Here is a tiny trained network, its code and every weight. The questions are about switching its units off for an input and a class, where a switched-off unit gives its printed mean instead of its output.

import numpy as np


def w(rows, s, z=0):
    codes = np.array(rows[::2]) - 128.0
    scale = np.full(codes.shape[1], s)
    scale[-1] = z or s
    return codes * scale


def norm(h):
    return h / np.sqrt((h * h).mean(-1, keepdims=True) + 1e-5)


def f(y):
    return np.maximum(y, 0)


def log_softmax(a):
    a = a - a.max(-1, keepdims=True)
    return a - np.log(np.exp(a).sum(-1, keepdims=True))


def net(x, mask):
    res = np.array(x, float).reshape(1, 4) / 4 @ E
    u = 0
    for l in range(4):
        y = f(norm(res) @ A[l][:, :-1].T + A[l][:, -1])
        res = res + np.where(mask[u : u + 10], y, B[l][:, -1]) @ B[l][:, :-1]
        u += 10
    return log_softmax(norm(res)[-1] @ U[:, :-1].T + U[:, -1])


A, B = {}, {}
E = w([
[134,104,126,65],'x0',
[116,126,50,130],'x1',
[153,217,120,98],'x2',
[8,163,127,106],'x3',
],0.011)
A[0] = w([
[89,123,4,124,16],'L0N0',
[128,95,110,42,28],'L0N1',
[152,92,127,120,39],'L0N2',
[154,43,72,164,254],'L0N3',
[151,168,138,117,170],'L0N4',
[95,61,178,151,80],'L0N5',
[74,136,110,113,83],'L0N6',
[145,150,138,211,99],'L0N7',
[155,153,80,127,127],'L0N8',
[89,169,105,233,89],'L0N9',
],0.018,0.0072)
B[0] = w([
[238,80,140,189,183],'L0N0',
[171,67,85,6,151],'L0N1',
[146,168,129,99,139],'L0N2',
[92,71,143,163,251],'L0N3',
[139,124,133,173,168],'L0N4',
[58,117,165,130,179],'L0N5',
[128,98,88,182,165],'L0N6',
[152,95,132,28,162],'L0N7',
[162,161,129,163,163],'L0N8',
[147,82,103,46,176],'L0N9',
],0.015,0.012)
A[1] = w([
[11,166,73,111,86],'L1N0',
[186,66,110,134,65],'L1N1',
[123,93,107,157,75],'L1N2',
[44,218,70,87,28],'L1N3',
[146,82,110,17,21],'L1N4',
[161,223,106,34,1],'L1N5',
[86,135,223,157,71],'L1N6',
[89,72,4,172,104],'L1N7',
[201,197,2,114,173],'L1N8',
[186,252,95,106,89],'L1N9',
],0.0093,0.0048)
B[1] = w([
[230,99,95,169,171],'L1N0',
[144,142,80,111,249],'L1N1',
[139,115,132,120,172],'L1N2',
[125,22,116,162,147],'L1N3',
[92,143,143,86,183],'L1N4',
[89,186,82,99,150],'L1N5',
[145,109,155,110,179],'L1N6',
[164,120,244,132,254],'L1N7',
[69,97,76,138,238],'L1N8',
[37,172,95,159,178],'L1N9',
],0.011,0.0043)
A[2] = w([
[108,104,130,38,128],'L2N0',
[163,235,67,175,191],'L2N1',
[170,121,57,187,131],'L2N2',
[117,164,255,96,3],'L2N3',
[208,26,188,138,165],'L2N4',
[212,220,68,34,135],'L2N5',
[103,250,106,173,121],'L2N6',
[137,106,142,133,37],'L2N7',
[93,149,73,151,58],'L2N8',
[121,137,142,136,33],'L2N9',
],0.011,0.0041)
B[2] = w([
[148,106,203,128,159],'L2N0',
[44,59,98,159,153],'L2N1',
[108,80,203,135,170],'L2N2',
[66,200,254,100,140],'L2N3',
[48,136,175,87,248],'L2N4',
[80,97,110,78,151],'L2N5',
[32,192,123,122,142],'L2N6',
[129,150,105,119,132],'L2N7',
[105,81,158,105,135],'L2N8',
[125,172,115,115,128],'L2N9',
],0.0099,0.014)
A[3] = w([
[242,88,86,180,252],'L3N0',
[119,50,199,119,223],'L3N1',
[59,215,217,120,70],'L3N2',
[75,128,78,132,96],'L3N3',
[97,201,202,82,212],'L3N4',
[89,207,64,130,182],'L3N5',
[57,55,246,160,178],'L3N6',
[205,112,142,96,28],'L3N7',
[163,177,122,143,67],'L3N8',
[64,183,161,93,130],'L3N9',
],0.012,0.0027)
B[3] = w([
[129,133,252,138,149],'L3N0',
[135,203,93,109,225],'L3N1',
[171,70,145,147,154],'L3N2',
[141,111,76,104,137],'L3N3',
[167,39,129,166,156],'L3N4',
[99,65,151,128,135],'L3N5',
[161,195,62,150,251],'L3N6',
[124,154,120,108,133],'L3N7',
[137,124,106,143,128],'L3N8',
[178,63,140,159,151],'L3N9',
],0.014,0.02)
U = w([
[169,203,64,159,165],'0',
[12,81,129,175,141],'1',
[206,87,208,172,123],'2',
[142,109,114,14,110],'3',
[161,169,134,129,105],'4',
[50,252,233,99,2],'5',
],0.018,0.015)

Each question gives the input, the list of numbers given to net, and the class t.
The units are the neurons (one row each of A and B). Each row of codes is followed by its name. A weight is (code - 128) times the scale printed after its matrix; where a second scale follows, it is the last column's (A, B and U).
mask holds one flag per neuron, layer by layer. A switched-off neuron (its flag False) gives its mean, the last column of its row in B, instead of its output. The means were averaged over made-up inputs and are rounded, as every weight is.
A unit's drop is (log p(t) with every unit on - log p(t) with that unit switched off) / (log p(t) with every unit on - log p(t) with every unit switched off).
The circuit of an input: a set's keep is (log p(t) with only the set's units on - log p(t) with every unit switched off) / (log p(t) with every unit on - log p(t) with every unit switched off). Starting from the 12 units with the biggest drops (on a tie, the unit counted first), units are removed one at a time, each time the one whose removal leaves the highest keep (on an exact tie, the one counted first), for as long as the keep stays at least 0.8.
circuit, biggest first: the units of the circuit, biggest drop first
most important unit: the unit with the biggest drop
k most important neurons: the k neurons with the biggest drops, biggest first
top k neurons in layer l: the k neurons of layer l with the biggest drops, biggest first
drop when u is switched off: that unit's drop, to one decimal
input [-7,2,3,2], class 3: most important unit : L0N9
input [0,-4,-5,-4], class 1: circuit, biggest first : L0N5, L0N0
input [0,3,4,2], class 1: circuit, biggest first : L0N3, L1N8, L3N6
input [-1,5,-5,-8], class 0: 3 most important neurons : L0N0, L3N6, L2N4
input [-6,-6,5,1], class 2: 2 most important neurons : L0N7, L3N4
input [-3,-7,7,-3], class 1: 2 most important neurons : L0N3, L0N0
input [0,-5,-6,-3], class 1: 3 most important neurons : L0N5, L0N3, L1N7
input [6,6,4,1], class 2: 3 most important neurons : L0N0, L3N0, L3N6
input [3,-4,-5,-2], class 1: 2 most important neurons : L0N5, L0N3
input [3,-7,8,4], class 1: top 2 neurons in layer 2 : L2N6, L2N1
input [-7,-3,-3,6], class 3: 2 most important neurons : L0N9, L0N7
input [7,4,4,-3], class 3: 2 most important neurons : L0N1, L3N6
input [2,4,3,0], class 2: 2 most important neurons : L0N0, L3N0
input [-7,3,-2,-3], class 3: circuit, biggest first : L0N7
input [-1,-7,2,8], class 0: top 2 neurons in layer 0 : L0N0, L0N6
input [-5,5,2,3], class 2: top 2 neurons in layer 0 : L0N0, L0N6
input [4,-3,-7,7], class 0: drop when L3N6 is switched off : 0.6
input [-8,4,0,8], class 0: drop when L0N6 is switched off : 0.2
input [-8,-3,-4,2], class 3: drop when L0N9 is switched off : 0.4
input [7,8,-2,-7], class 2: circuit, biggest first : L3N0
input [-8,-4,-7,-4], class 3: 2 most important neurons : L0N7, L0N9
